How the objects are linked:
ψ: ns->hc, nq->gf, tq->sl, jl->pb, sl->fd, tz->nc, ph->jl, gr->lb, hb->dc, dp->fz, bg->mn, ft->nr, hc->pq, hd->mm, hn->dq, qb->qd, rj->bs, dr->mh, fz->pf, rp->tz, pb->bg, cd->rt, bp->zq, gl->hb, rt->ch, rm->zh, zq->ql, qd->jb, mq->cj, dc->gr, lf->dt, cr->ml, sd->gd, br->zg, bf->ff, gf->pn, ht->rp, mn->gl, fj->hm, bc->pr, dn->ll, cj->cm, mm->th, mt->bc, gj->nq, nc->cz, zc->hq, nj->dn, cz->br, bh->tq, cm->rj, zt->lc, pq->dr, ml->qz, qf->hn, bs->cr, mj->ht, hq->hz, bz->ft, nz->cf, lh->nj, th->pz, fd->lj, qt->bh, pn->bf, jz->dp, jb->qf, hz->jr, ff->zn, lc->cg, ll->fj, nr->ld, zh->ns, lb->mt, hm->dm, zg->lf, gd->mj, dt->hj, dm->sd, jq->hd, qz->zc, hj->mq, ld->jz, dq->zt, pr->bz, jr->cd, ql->gj, cg->ph, pf->tn, zn->rm, lj->bp, lm->lh, ch->jq, tn->lm, pz->qt, cf->qb, mh->nz
π: ns->lc, nq->cf, tq->rm, jl->nr, sl->zh, tz->ml, ph->ft, gr->lm, hb->pf, dp->mj, bg->jz, ft->hm, hc->cg, hd->nq, hn->lb, qb->gl, rj->mm, dr->jl, fz->ht, rp->cr, pb->ld, cd->bp, bp->pq, gl->fz, rt->zq, rm->dq, zq->dr, qd->hb, mq->ch, dc->tn, lf->jr, cr->pz, sd->cj, br->hq, bf->jb, gf->qb, ht->bs, mn->dp, fj->dt, bc->dn, dn->zg, cj->jq, mm->gf, mt->nj, gj->nz, nc->qz, zc->tq, nj->br, cz->zc, bh->zn, cm->hd, zt->bc, pq->ph, ml->qt, qf->gr, bs->th, mj->rj, hq->sl, bz->fj, nz->bg, lh->cz, th->pn, fd->ns, qt->ff, pn->qd, jz->gd, jb->dc, hz->fd, ff->qf, lc->pr, ll->lf, nr->dm, zh->zt, lb->lh, hm->hj, zg->hz, gd->cm, dt->cd, dm->mq, jq->gj, qz->bh, hj->rt, ld->sd, dq->mt, pr->ll, jr->lj, ql->mh, cg->bz, pf->rp, zn->hn, lj->hc, lm->nc, ch->ql, tn->tz, pz->bf, cf->mn, mh->pb
ε: ns->fd, nq->hd, tq->zc, jl->dr, sl->hq, tz->tn, ph->pq, gr->qf, hb->qd, dp->mn, bg->nz, ft->ph, hc->lj, hd->cm, hn->zn, qb->gf, rj->mj, dr->zq, fz->gl, rp->pf, pb->mh, cd->dt, bp->cd, gl->qb, rt->hj, rm->tq, zq->rt, qd->pn, mq->dm, dc->jb, lf->ll, cr->rp, sd->ld, br->nj, bf->pz, gf->mm, ht->fz, mn->cf, fj->bz, bc->zt, dn->bc, cj->sd, mm->rj, mt->dq, gj->jq, nc->lm, zc->cz, nj->mt, cz->lh, bh->qz, cm->gd, zt->zh, pq->bp, ml->tz, qf->ff, bs->ht, mj->dp, hq->br, bz->cg, nz->gj, lh->lb, th->bs, fd->hz, qt->ml, pn->th, jz->bg, jb->bf, hz->zg, ff->qt, lc->ns, ll->pr, nr->jl, zh->sl, lb->hn, hm->ft, zg->dn, gd->jz, dt->fj, dm->nr, jq->cj, qz->nc, hj->hm, ld->pb, dq->rm, pr->lc, jr->lf, ql->ch, cg->hc, pf->hb, zn->bh, lj->jr, lm->gr, ch->mq, tn->dc, pz->cr, cf->nq, mh->ql
ρ: ns->zt, nq->nz, tq->zn, jl->ft, sl->rm, tz->cr, ph->bz, gr->tn, hb->fz, dp->gd, bg->ld, ft->fj, hc->lc, hd->gj, hn->gr, qb->mn, rj->hd, dr->ph, fz->mj, rp->bs, pb->nr, cd->lj, bp->hc, gl->dp, rt->bp, rm->hn, zq->pq, qd->gl, mq->rt, dc->pf, lf->hz, cr->th, sd->mq, br->zc, bf->qd, gf->cf, ht->rj, mn->jz, fj->lf, bc->nj, dn->br, cj->ch, mm->nq, mt->lh, gj->mh, nc->ml, zc->bh, nj->cz, cz->qz, bh->ff, cm->jq, zt->mt, pq->cg, ml->pz, qf->dc, bs->mm, mj->cm, hq->tq, bz->ll, nz->pb, lh->nc, th->gf, fd->zh, qt->bf, pn->qb, jz->sd, jb->hb, hz->sl, ff->jb, lc->bc, ll->zg, nr->hm, zh->dq, lb->lm, hm->dt, zg->hq, gd->cj, dt->jr, dm->hj, jq->ql, qz->qt, hj->cd, ld->dm, dq->lb, pr->dn, jr->fd, ql->dr, cg->pr, pf->ht, zn->qf, lj->ns, lm->tz, ch->zq, tn->rp, pz->pn, cf->bg, mh->jl

The rows follow the links: the fewer symbols apart two objects are, the more alike their rows tend to be.

Each row is also shifted at random along 4 hidden directions that mean nothing.

Some objects, each with a row of numbers:
lf -> [-63  26 -15 -19 -11  42 -44   3   8 -49 -11   6  16   7  13  49 -43  35 -48   5   2  14   4  32  41  -5   9   0  22  16 -53  -2  21   5 -24 -40  22 -28  13  -1  28  20  69 -15 -33  22   3  40   9 -30  22 -15 -22 -29 -33  27 -41 -61 -23 -51  42 -28  48  24  29  46   3 -35  46]
lb -> [ 73   1   2  19 -34 -36  14 -41 -41   6   8 -44  32 -14  21  32 -16 -20 -17 -32   6  15  -7 -11 -51  36 -34  28 -40  27  57  -5 -34 -12   6 -25   0 -12 -45 -19 -51  22 -14   4 -44  29 -24  20 -23   1  15 -11   4 -35   6 -40  47  12 -31   5 -12 -30 -42   2 -50 -34   0 -17 -16]
zg -> [  2  20  17 -14  -7  11 -23  44 -16  10 -22 -16  12   3   1  32   1  18 -17  26   0   3  25  20  13   7  15  12  34   1 -30  18  -1 -21  15 -27  15 -13  -1 -18  32  25  25 -35  30  24 -21  47  14  18   2  -6 -25 -18 -28  12 -43 -22 -23 -32 -11 -17  -6  -5  30  -2  14 -17   6]
rj -> [-20 -21  -9  15   8 -16  35 -32  20   2  10   4 -15  -3  -5 -33   5 -14  29 -23  -6  -9 -22 -25 -16 -10 -17  -9 -29 -17  38 -12   2  10   2  33 -21  26   8   4 -21 -20 -53  38   4 -30  14 -46 -13  -4 -16  10  18  26  26 -21  41  25  10  50 -10  24 -11 -13 -29 -24  -4  25 -20]
nj -> [-60  -1   9   6 -23 -22 -10   4 -23  37 -14 -21  25  14  10  36  -3 -14 -40   3   6  -5  22   7 -17  37 -13  27  11  28   1 -17 -33 -19  17 -25   3 -20 -21   4 -24  27  22 -44  -3  43 -21  66 -11  29   7  -3  -9 -47 -14  -3 -14  -2 -24 -38  -4 -37 -41   1 -15 -23  -8 -21  -1]
tq -> [ 93 -10  17  15 -29 -56 -27   2 -18  21  -2 -32 -13  29  10  38   2  23 -24  -9  -3  10   8 -13 -25  36   5  34  21  13 -15 -35  -6 -21 -20 -14  24 -25  -5   2 -26   6   9 -19  37  28   1  29   4  29  18  21  -5  -2   9   0  14  -6 -33 -23  13  22   8   7  -1  27  15 -16 -13]
qb -> [-56 -29 -11  21   3 -22  -1 -38  10   7  22  24 -24   7   3 -33  16  -9   6 -16   4  -6 -16 -17 -22   5  -8   0 -18  -2  15 -32  -3  23 -24  28 -12   4   0  38 -34 -27 -10  11 -12 -18  28 -33  -5   0   7   9  31  12  31   3  37  22  18  16  18  35  20  14 -20  20 -17  16 -10]
fj -> [ 85   2 -14 -14   6   8  19   6  24 -22 -30 -12  11  28   1  38 -41   4  -7  -3 -40 -18   5  -5  53 -20  -5 -25  17   5 -31 -10  25 -12  21  -4   2  18  38 -24  16  15 -10  14  21  -9   6  17 -21 -22 -11  37 -33   9 -22  -8 -30 -29 -20  -4  17 -17 -25 -23  -1 -13  10 -14  21]
fz -> [-187  -19   -8   20   -5  -15  -10  -40    6   10   13   32  -14   -2    2  -27   20   -1  -15  -25   33   -2  -21   -6  -34   12  -21   12  -15   -8   30  -29  -19   16  -29   21  -19  -11  -11   40  -27  -14    4   -1  -27   -1   15  -13    6   17    4  -28   38  -21   33    5   42   18   13   14    7   23   34   20  -21    8  -18    9  -10]
zh -> [ 47   8  23  -4 -14 -22 -40  38 -13  27 -18  -9 -10  24   1  34  12  33 -25  15  12   6  24  11   2  19  21  26  47  -4 -41  -6  -6 -26 -10 -19  23 -28   3  -2  22  14  32 -45  51  30 -13  43  25  39  14  -6 -12 -15 -10  23 -23 -14 -22 -37  -2  17  25   5  32  23  18 -18  -3]
ll -> [ 40  27  -2 -21  -4  30  -1  21  -7 -22 -21 -18  26  -4   3  38 -31  12 -13   9 -12   6  11  17  31 -10   1  -6  13   3 -20  23  11 -12  23 -26  11  -1   3 -35  29  27  15  -5  -2   7 -15  33  -2 -17  -5  -4 -32 -13 -33  -1 -33 -34 -20 -19  -2 -38 -13 -11  14 -14  15 -24  21]
qd -> [-44 -22   9  19   2 -20  10   0 -17  44  31   4   2 -26   0 -49  43 -51  26  24   0  -9   5 -15 -48  16   6  10 -22  22  30   8 -28  15  14  17  -9   6 -27  23 -36 -18 -12 -12 -15  -1  -2 -15 -14  15   8  17  29  10   9  -2  14  46  30  -1 -15  -7 -45   7 -15  -7 -21  33 -30]
mj -> [-107  -12  -28   12    2    5   -9  -66   17  -32   20   38  -12  -10   11  -21   -7    5  -15  -37   29   10  -37   -3  -15   -4  -27   -8  -33   -2   26  -32   -1   29  -45   15  -14   -7   -3   40  -32  -21    7   27  -64  -16   29  -38    3  -22   11  -29   36  -14   29    1   48    1   19   16   28   23   56   30  -24   27  -20    3   12]
br -> [ 89   5   9   2 -19 -32 -25  -7 -35  22  -6  -9  17   6   6  34   7  -5 -41   0  28   9  13   7 -19  29 -15  16  13  26   4 -15 -40 -11  -8 -24   5 -31 -31  11 -23  20  40 -40 -25  38 -13  39   5  24  24 -22   5 -51   0  11   5   1  -7 -43  -3 -17  -6  14 -17  -2  -9 -26   7]
dn -> [-14  20  10 -15  -7  14 -16  24 -27  13 -14 -11  36  -6   5  27  -4 -12 -31  19  11   0  24  23   4  17  -2   9  16  24  -8  18 -27 -12  22 -30   6 -21 -24 -10  10  29  42 -40 -23  33 -29  55   0  11  11 -20 -16 -45 -31   8 -37 -12 -11 -43 -13 -53 -32   1   5 -19  -6 -21  16]
lh -> [  36  -22    1   22  -32  -40   39   -9  -25   41   19  -62   54   -8   24   20  -23  -80    4   18  -58  -15   24  -20  -39   40  -12   26  -40   77   34   -6  -31  -10   59  -22    4   14  -33  -19  -66   19  -21   -9  -26   22  -19   46  -70  -10   13   78  -15   -4  -28  -45   -9   21  -25  -19   -1  -82 -150  -17  -49  -47  -14   13  -22]
cr -> [-152   -1   27   14   -6   -3   13   22  -22   38   13  -12   -2  -31   -8  -44   46  -12   31    9   18    6    2   -4  -54   17   11   30  -17  -22   44   36  -19   -9   21    7   -4    2  -31  -10    2   -6  -36   -8   31    3  -29    1   10   32  -16  -23   11    5   13  -15   21   30   -2   31  -48    8  -22  -10    7  -34   12   22  -40]
nr -> [-148   -6  -14  -17   32   25   22   17   35   22  -40   38    2   21  -18  -13    1  -11  -16   17   -2  -44    9   10   58  -24  -14  -35   27  -15  -17   -9  -10   -5   28   29  -36   24   41   16   30    6   -2  -17   26  -11   10   25    2   16  -28   -3   -8  -20  -10   17  -48    0   19    1  -10  -18  -21  -19   -2  -39  -21    6   20]
ns -> [ 63  24  18 -18   1  18  10  51  -8   5 -27 -32  18  -2  -9  29  -9  10   6  22 -19  -2  22  12  24  -6  14   3  25  -8 -19  38   9 -28  39 -20  11  11   5 -47  43  27  -7 -13  45  12 -35  37   3   8 -13   5 -38   1 -35  -9 -44 -17 -26  -7 -25 -27 -35 -26  22 -36  25 -14   2]
hc -> [-84  35 -25 -18  -6  44  15 -33   0 -47 -37  -3  49 -14  11  49 -51  13 -50 -38  27   6 -19  28  34 -10 -51 -14 -15  -2  27  12  -9  -9  12 -28 -21  -4  -7 -28  12  43  14   9 -66  17 -23  41  -4 -30 -13 -62 -16 -71 -18 -17  -1 -40 -27   0 -11 -64   1  -6 -29 -50  -2 -41  39]
bg -> [-51  13 -13  -8  21  46   8 -14  21 -44   4  31 -13 -21 -11 -34   3  16  22 -13  17  10 -24   9  19 -35  -5 -26 -15 -34  10  24  25  19 -15  17 -15  13  10  -2  27 -17 -13  38 -22 -32   9 -51  19 -27 -18 -37  10  14  10   5  15  -5  23  36  -7  18  51   3  11   2   2   7   8]
rp -> [-82   3  22  10  -5  -7   5  -4 -33  28  22   2   1 -42  -4 -41  46 -17  18  -6  41  14 -10   0 -62  16  -8  22 -25 -19  60  29 -35   0   3   7 -17  -6 -51   3 -14  -7 -17  -4 -14   9 -27 -17  16  27  -6 -52  31 -17  22 -12  42  39  13  26 -46   7   1   3  -9 -28   1  15 -30]
hz -> [ 81  35   4 -17  -8  21 -11  -6 -41 -14 -16   0  38 -28   6  37  -6  -3 -37  -8  46  21   4  32   1   8 -24  -3  -2  13  23  28 -38  -6   6 -38  -6 -27 -44 -15   7  33  48 -21 -66  32 -33  30  15  -5   8 -68  -1 -70 -13   4  -3  -8  -5 -30 -21 -47   3   9 -11 -25  -4 -37  27]
lc -> [-91  37   0 -22  -9  41 -18  12  -9 -23 -28  -7  30  -9   8  42 -26  28 -38  -4  19  13   6  34  22  -1  -9   5  14  -4  -9  24  -4 -11   7 -37   4 -18 -10 -23  35  35  35 -18 -20  26 -26  54  16  -4  -1 -47 -22 -51 -28   5 -28 -40 -31 -23 -10 -41  18   2  14 -13  10 -35  26]
cm -> [ 45 -14 -10   0  23  19  50   7  28 -16  20  -6  -4 -14 -11 -46  -4 -35  62  17 -53 -17  -4 -20  17 -32  18 -27 -27  -1   7  22  29  19  31  29  -8  47  22 -16   5 -26 -56  43   7 -46  16 -51 -34 -34 -19  56  -7  67  -7 -21  -6  16  23  38  -1  -4 -48 -25   0 -18  -2  41 -14]
dr -> [-22   8 -15 -18  29  12  12 -15  27  -3 -53  45 -13  22 -25   8   7  33 -33 -31  52 -24 -21   9  50 -24 -43 -37  32 -50   5 -20 -15 -10  -9  28 -42   8  29  13  33   9  -4  -2  14  -6   6  -2  38  25 -31 -66   7 -44  23  16   3   0  12  25 -20  22  53 -14 -14 -38  -9 -19  24]
th -> [-134  -22    6   19    1  -20    5  -14   -6   33   17   16  -14  -13   -5  -41   37  -18    9   -7   22   -7   -8  -10  -45   13   -9   12  -17   -4   36   -7  -27    7   -3   21  -16   -3  -18   25  -24  -17  -16   -8   -3    2    2  -13    5   26   -6  -15   31   -6   28   -4   30   39   19   19  -15   17   -4    5  -16  -13  -13   21  -25]
gl -> [  7 -17  -2  20   5 -35 -25 -44   5  -3  10  35 -50  14  -7 -20  30  41  -3 -42  48  17 -34 -13 -33   5 -14   5  -1 -42  18 -39   1  10 -65  32  -6 -14   0  37 -16 -32 -10  20  10 -12  25 -56  40  21   4 -41  44   4  57  14  68  19  14  30   9  84 103  23  -4  37   1   0 -14]
zt -> [122  12  14 -10 -12 -12 -33  14 -30  14  -2  -3  18   0   6  31   4  -2 -35  14  22  12  18  15  -2  21   5  10  24  26 -18   0 -27  -6  -7 -28  14 -32 -26   3  -3  19  57 -41 -23  33 -12  33  11  13  25 -20  -4 -38 -13  19 -20  -5   2 -51   2 -16   5  15   8  16  -8 -27  16]
bc -> [145  26   7 -14 -10   1 -41 -18 -50 -11  -1  14  30 -20   8  37   3   1 -54  -7  60  28   3  30 -13  18 -20   6   9  23  12   4 -49   4 -22 -38   3 -48 -53  12 -10  24  78 -35 -82  39 -14  22  18   4  31 -68  15 -73  -1  21   7  -6   9 -54   1 -25  37  31  -7  12 -19 -40  32]
dp -> [-35 -16  -1  10  13 -12  16  -4  41  -9  -3   2 -54  22 -13 -25  10  44  41 -27 -10  -6 -26 -27   2 -19   9  -4   1 -59   0 -11  44  -5 -22  42  -5  27  43  -7  17 -30 -70  46  85 -40  19 -50  16   7 -31  12   2  61  31 -11  37   3 -10  70  -7  77  50 -15  13   7  32  22 -30]

From each start, follow one symbol. Which object do you reach?
Answers are names.
[ 20  -8 -20 -15  31   9  37  -6  23  18 -37  25  17  17 -17   0  -6 -31 -15   6  -8 -44   5   1  54 -21 -32 -45  11   4  -3 -15 -21  -3  35  25 -38  26  31   9   7   7  -9  -8  -7 -11   9   9 -15  -1 -21   7  -4 -22  -5   1 -31  14  24  -1  -7 -29 -47 -27 -30 -52 -31   0  26]
ψ -> ql
[  1  11 -29 -15   3  19 -20 -38  24 -47 -28  24   6  31   7  52 -44  36 -56 -35  12  -1 -15  15  55 -13 -31 -23  17  -2 -31 -38   8   4 -31  -7  -5 -16  27  11   7  18  41   3 -33   3  22  15   6 -23   6 -22  -7 -39  -4  18  -8 -44 -14 -21  37  -6  58  14 -11  23  -8 -40  48]
ψ -> rt
[ -7  -4  13   9 -25 -43 -23   6 -16  33 -14 -25   0  28  10  39  -1  14 -35  -3   1  -1  16  -2 -21  38  -4  31  22  13 -11 -29 -16 -26  -5 -14  18 -20  -8   2 -18  17  16 -32  35  35  -9  51   0  35  13  12  -9 -20  -2   0  -2  -7 -36 -26   4  -1 -12   0  -5   4   9 -16  -7]
π -> mt
[ 45 -21  11  17 -32 -57 -35  10  -8  23   6 -34 -16  41  16  36 -10  23 -18   5 -30   4  21 -16 -21  38  25  40  26  28 -44 -44  13 -17 -22 -15  42 -24  10  11 -24   2  17 -26  51  25  10  36  -8  19  28  57 -11  17  -2   5  -6 -14 -36 -37  34  24   1  12  12  48  14  -9 -14]
ρ -> bh
[ 34   1 -15 -18  34  22 -18  -1  21  -7 -12  64 -16  14 -19 -15  12   6 -21  12  28 -16  -2  12  50 -27  -1 -43  32  -9 -34 -17  -8  22 -21  22 -18  -3  23  41  23 -13  45 -16 -24 -14  31 -24  24   1   2 -26  17 -15   7  45 -27  -2  49 -22  18  16  54  12  14  25 -32  -4  36]
ρ -> rt
[112  -7  -7 -15  33  35  18  22  19 -12  25  24  -4 -16 -14 -49   9 -38  47  48 -38 -14   9  -3  35 -40  34 -39  -6  18 -26  26  26  34  20  22  -1  31  19   9  22 -29  -4  17 -16 -44  23 -53 -18 -38  -3  48   1  57 -14  15 -41  13  55  -2  13  -5 -27  -5  21  20 -19  34   8]
ψ -> hd
[103 -13   7  14 -25 -49  -3 -14 -30  29   2 -30  22   7  15  30  -4 -25 -26  -6   1   2  13 -10 -34  37 -14  22  -7  41  15 -23 -34 -14   6 -19   8 -17 -31   4 -45  19  16 -23 -20  33 -14  36 -22  15  20  17   2 -30  -1 -13  11  13 -18 -29   2 -27 -49   3 -33 -11  -9 -16  -5]
π -> dq
[-10 -15 -25 -15  32  25 -14   2  28   8   3  57   4  16  -7 -21  -3 -39 -22  44 -17 -34  16   8  59 -24   6 -43  23  43 -54 -28 -10  31   2  14 -13   2  29  55  -2 -11  66 -35 -50 -13  45   1 -16 -19  19  35   7  -7 -19  46 -65  -1  60 -62  44 -28 -14  16   2  32 -54   7  43]
ρ -> hj
[ 62  43  15 -22  -5  23   7  19 -30  -8 -39 -17  26 -18  -8  33  -1  26 -18 -15  40  17  -2  26   4  -1 -19   1  11 -32  29  43 -21 -31  17 -24  -8 -10 -23 -44  37  35  -1  -6   6  22 -47  28  28  21 -21 -75 -18 -48  -7 -12   3 -11 -26  11 -50 -21  11 -17   6 -54  25 -33   9]
ψ -> lj
[ 45   4  13  19 -38 -38 -11 -19 -26  -5   6 -44  -6   2  16  36  -8  34  -7 -38   9  29 -11 -12 -49  32  -6  40 -12  -9  24 -10   4 -21 -24 -19  18 -20 -19 -24 -22   9 -25  11  24  22 -19  13   5  13   6 -10  -4  -3  15 -29  57  -9 -50  19  -5  25  24   4 -11   5  32 -19 -25]
ψ -> rm
[ 43   1  -7 -21  38  21   7  10  19   2 -21  49  -9   3 -25 -24  19  -8   0  17  17 -24   1   5  49 -34  -4 -43  21 -17 -18   6  -7   9   6  29 -26  14  26  21  31  -9  11  -7  -3 -20  14 -24  18   4 -16 -20   8  -5   4  29 -26  11  45   0  -9  10  17  -8   6 -10 -20   6  22]
ε -> mq
[ 22  -4  -6 -16  36  40  16  35  27  -3   7  29  -8 -10 -16 -44  11 -26  37  45 -30 -22  12   1  43 -39  30 -35  10  -2 -30  24  20  22  23  21  -6  30  29   8  33 -24  -4   4   8 -36  18 -33  -4 -23  -9  33  -5  46 -16  18 -49   8  48   1   3  -4 -22 -10  28   7 -17  29  10]
π -> cj
[-85 -10  21  17  -9  -2  -3  26 -23  33  44 -13   5 -32   6 -47  30 -45  35  42 -17   5  18  -4 -50  19  34  26 -20  31  11  26 -10  11  21  -6  10  -1 -37   6 -20 -13   2 -20  -7   6  -8  -3 -19   6  17  31  12  25  -8  -1  -8  28  17 -13  -6 -17 -53  10  12  15 -10  33 -31]
ε -> cr
[ 16  -2  17  20 -34 -43   0  -9 -17   8   2 -51  -7  10  14  32  -8  27  -3 -29  -3  17  -4 -15 -42  36  -5  42 -12  -8  23 -12   8 -30  -9 -14  17 -13 -14 -28 -23  14 -31   8  43  24 -20  25  -5  20   0   5  -7   0   9 -33  39  -4 -55  22  -8  17  -1  -6  -9  -9  34 -12 -30]
π -> lb
[ 67 -19  12  11 -20 -46 -12  23 -18  46   4 -33  13  26  12  24  -3 -24 -15  30 -37 -15  36 -11 -13  35  16  26  18  51 -28 -23 -15 -16  18 -17  20  -9  -6   6 -30  11  20 -43  22  28  -3  53 -28  18  23  61 -15  -1 -19   1 -31   4 -16 -51  15 -23 -66  -2  -5   7  -7  -1  -9]
ρ -> lh
